Below are the code and all the weights of a small trained network. Each question names an input and a class and asks about switching units off, where a switched-off unit gives its printed mean instead of its output.

import numpy as np


def w(rows, s, z=0):
    codes = np.array(rows[::2]) - 128.0
    scale = np.full(codes.shape[1], s)
    scale[-1] = z or s
    return codes * scale


def norm(h):
    return h / np.sqrt((h * h).mean(-1, keepdims=True) + 1e-5)


def f(y):
    return np.maximum(y, 0)


def log_softmax(a):
    a = a - a.max(-1, keepdims=True)
    return a - np.log(np.exp(a).sum(-1, keepdims=True))


def net(x, mask):
    res = np.array(x, float).reshape(1, 3) / 4 @ E
    u = 0
    for l in range(2):
        y = f(norm(res) @ A[l][:, :-1].T + A[l][:, -1])
        res = res + np.where(mask[u : u + 15], y, B[l][:, -1]) @ B[l][:, :-1]
        u += 15
    return log_softmax(norm(res)[-1] @ U[:, :-1].T + U[:, -1])


A, B = {}, {}
E = w([
[109,125,233,126,116,171,131,118],'x0',
[83,119,111,120,137,138,145,252],'x1',
[98,248,123,73,124,129,114,144],'x2',
],0.0048)
A[0] = w([
[126,122,192,147,130,149,107,162,28],'L0N0',
[123,138,254,146,127,150,130,143,133],'L0N1',
[110,94,128,134,124,145,136,228,48],'L0N2',
[139,110,134,126,134,104,115,69,224],'L0N3',
[120,119,123,136,134,136,140,148,88],'L0N4',
[120,250,124,114,121,133,128,109,69],'L0N5',
[110,133,132,130,138,132,130,200,39],'L0N6',
[141,144,110,138,102,139,84,113,74],'L0N7',
[113,109,174,118,128,142,130,132,23],'L0N8',
[122,96,133,133,152,131,119,121,139],'L0N9',
[126,142,202,123,118,142,134,127,5],'L0N10',
[147,114,132,141,136,110,141,151,92],'L0N11',
[117,120,121,123,121,115,142,149,84],'L0N12',
[116,228,130,115,128,130,127,148,47],'L0N13',
[121,160,130,124,122,129,115,177,43],'L0N14',
],0.0089,0.0021)
B[0] = w([
[127,154,170,91,154,68,204,205,184],'L0N0',
[110,33,150,23,105,189,129,66,254],'L0N1',
[138,114,177,114,172,60,70,81,253],'L0N2',
[106,163,93,135,133,188,160,173,211],'L0N3',
[124,97,127,134,155,146,102,119,155],'L0N4',
[108,68,186,123,197,56,80,120,255],'L0N5',
[127,164,116,139,77,185,173,155,209],'L0N6',
[111,87,145,139,142,129,191,106,151],'L0N7',
[182,167,74,116,118,43,202,113,164],'L0N8',
[142,231,120,74,92,108,129,144,166],'L0N9',
[96,172,91,217,126,152,7,135,183],'L0N10',
[124,99,120,147,147,176,80,130,155],'L0N11',
[144,117,147,142,151,179,105,99,155],'L0N12',
[138,172,103,151,89,223,189,119,235],'L0N13',
[146,110,29,134,109,141,153,136,181],'L0N14',
],0.012,0.0056)
A[1] = w([
[144,114,81,144,52,124,134,44,55],'L1N0',
[166,78,114,97,176,70,123,147,88],'L1N1',
[141,183,105,105,121,171,238,118,127],'L1N2',
[188,120,159,154,132,73,87,140,107],'L1N3',
[140,225,90,241,43,167,187,202,100],'L1N4',
[100,159,212,122,140,121,137,168,94],'L1N5',
[74,164,90,151,54,210,135,133,114],'L1N6',
[70,110,84,152,147,107,53,64,98],'L1N7',
[72,102,192,95,88,104,135,108,128],'L1N8',
[95,130,145,127,177,2,192,135,83],'L1N9',
[140,192,115,250,188,117,189,135,110],'L1N10',
[106,139,47,114,54,206,201,160,135],'L1N11',
[127,90,191,141,78,15,151,116,74],'L1N12',
[181,180,146,243,133,29,71,167,5],'L1N13',
[90,150,99,66,23,190,145,153,70],'L1N14',
],0.008,0.0017)
B[1] = w([
[111,141,149,117,143,128,154,193,147],'L1N0',
[96,158,178,99,99,78,133,99,179],'L1N1',
[35,115,166,123,97,146,104,122,223],'L1N2',
[80,134,74,109,132,155,94,127,156],'L1N3',
[158,104,54,104,186,89,19,72,203],'L1N4',
[147,91,114,94,68,133,163,110,154],'L1N5',
[155,124,111,91,107,45,153,158,209],'L1N6',
[76,104,159,127,124,149,117,115,184],'L1N7',
[121,200,46,192,128,72,63,160,196],'L1N8',
[174,87,152,184,138,157,196,130,164],'L1N9',
[247,115,107,162,178,65,122,112,193],'L1N10',
[127,172,127,118,73,228,145,179,254],'L1N11',
[117,162,126,63,103,76,165,152,148],'L1N12',
[82,118,126,210,170,233,65,82,149],'L1N13',
[166,115,174,206,165,136,208,133,220],'L1N14',
],0.015,0.0076)
U = w([
[212,139,36,111,143,144,70,158,184],'0',
[27,109,156,139,157,155,46,70,155],'1',
[108,150,167,144,83,206,214,189,181],'2',
[116,146,155,54,98,10,148,130,53],'3',
[198,71,166,195,199,91,188,80,4],'4',
],0.013,0.0015)

Each question gives the input, the list of numbers given to net, and the class t.
The units are the neurons (one row each of A and B). Each row of codes is followed by its name. A weight is (code - 128) times the scale printed after its matrix; where a second scale follows, it is the last column's (A, B and U).
mask holds one flag per neuron, layer by layer. A switched-off neuron (its flag False) gives its mean, the last column of its row in B, instead of its output. The means were averaged over made-up inputs and are rounded, as every weight is.
A unit's drop is (log p(t) with every unit on - log p(t) with that unit switched off) / (log p(t) with every unit on - log p(t) with every unit switched off).
The circuit of an input: a set's keep is (log p(t) with only the set's units on - log p(t) with every unit switched off) / (log p(t) with every unit on - log p(t) with every unit switched off). Starting from the 12 units with the biggest drops (on a tie, the unit counted first), units are removed one at a time, each time the one whose removal leaves the highest keep (on an exact tie, the one counted first), for as long as the keep stays at least 0.8.
units of the circuit, in order: the units of the circuit, biggest drop first
unit that matters most: the unit with the biggest drop
top k neurons: the k neurons with the biggest drops, biggest first
k most important neurons of layer l: the k neurons of layer l with the biggest drops, biggest first
input [0,-3,5], class 4: unit that matters most : L0N5
input [-1,8,5], class 0: units of the circuit, in order : L0N1, L1N4
input [6,-2,-3], class 2: top 2 neurons : L0N1, L0N5
input [5,4,-1], class 3: units of the circuit, in order : L0N2, L0N0
input [-2,0,2], class 4: top 2 neurons : L0N5, L0N1
input [4,-2,-7], class 2: 2 most important neurons of layer 0 : L0N5, L0N2
input [-4,-3,7], class 4: top 3 neurons : L0N5, L0N1, L0N13
input [-8,1,-1], class 1: top 3 neurons : L0N13, L0N6, L0N3
input [-1,4,4], class 0: 4 most important neurons of layer 0 : L0N13, L0N1, L0N6, L0N14
input [-2,8,3], class 0: top 3 neurons : L0N1, L0N6, L1N4
input [2,3,-1], class 3: 2 most important neurons of layer 0 : L0N2, L0N0
input [-2,6,8], class 0: top 4 neurons : L0N13, L0N1, L1N4, L1N11
input [-1,8,7], class 0: top 2 neurons : L0N1, L0N13
input [-8,7,-3], class 1: unit that matters most : L0N2
input [-1,6,6], class 0: top 2 neurons : L0N13, L0N1
input [-3,-2,-5], class 0: top 3 neurons : L0N1, L1N4, L0N5
input [0,-6,2], class 4: top 3 neurons : L0N1, L0N5, L0N3
input [-1,-1,-8], class 0: 3 most important neurons of layer 0 : L0N5, L0N1, L0N2
input [-6,-8,-6], class 0: top 4 neurons : L0N1, L0N3, L0N5, L0N2
input [5,-5,0], class 2: top 2 neurons : L0N2, L0N5
input [-1,3,6], class 0: top 3 neurons : L0N13, L0N1, L1N4
input [8,4,-4], class 3: unit that matters most : L0N0
input [-1,-8,2], class 4: top 2 neurons : L0N1, L0N3
input [5,-8,0], class 2: 3 most important neurons of layer 0 : L0N2, L0N3, L0N5
input [5,4,-2], class 3: 2 most important neurons of layer 0 : L0N2, L0N0
input [-5,-4,6], class 4: 3 most important neurons of layer 0 : L0N5, L0N1, L0N13
input [-7,2,-1], class 1: unit that matters most : L0N13
input [0,2,-7], class 1: 2 most important neurons of layer 0 : L0N1, L0N13
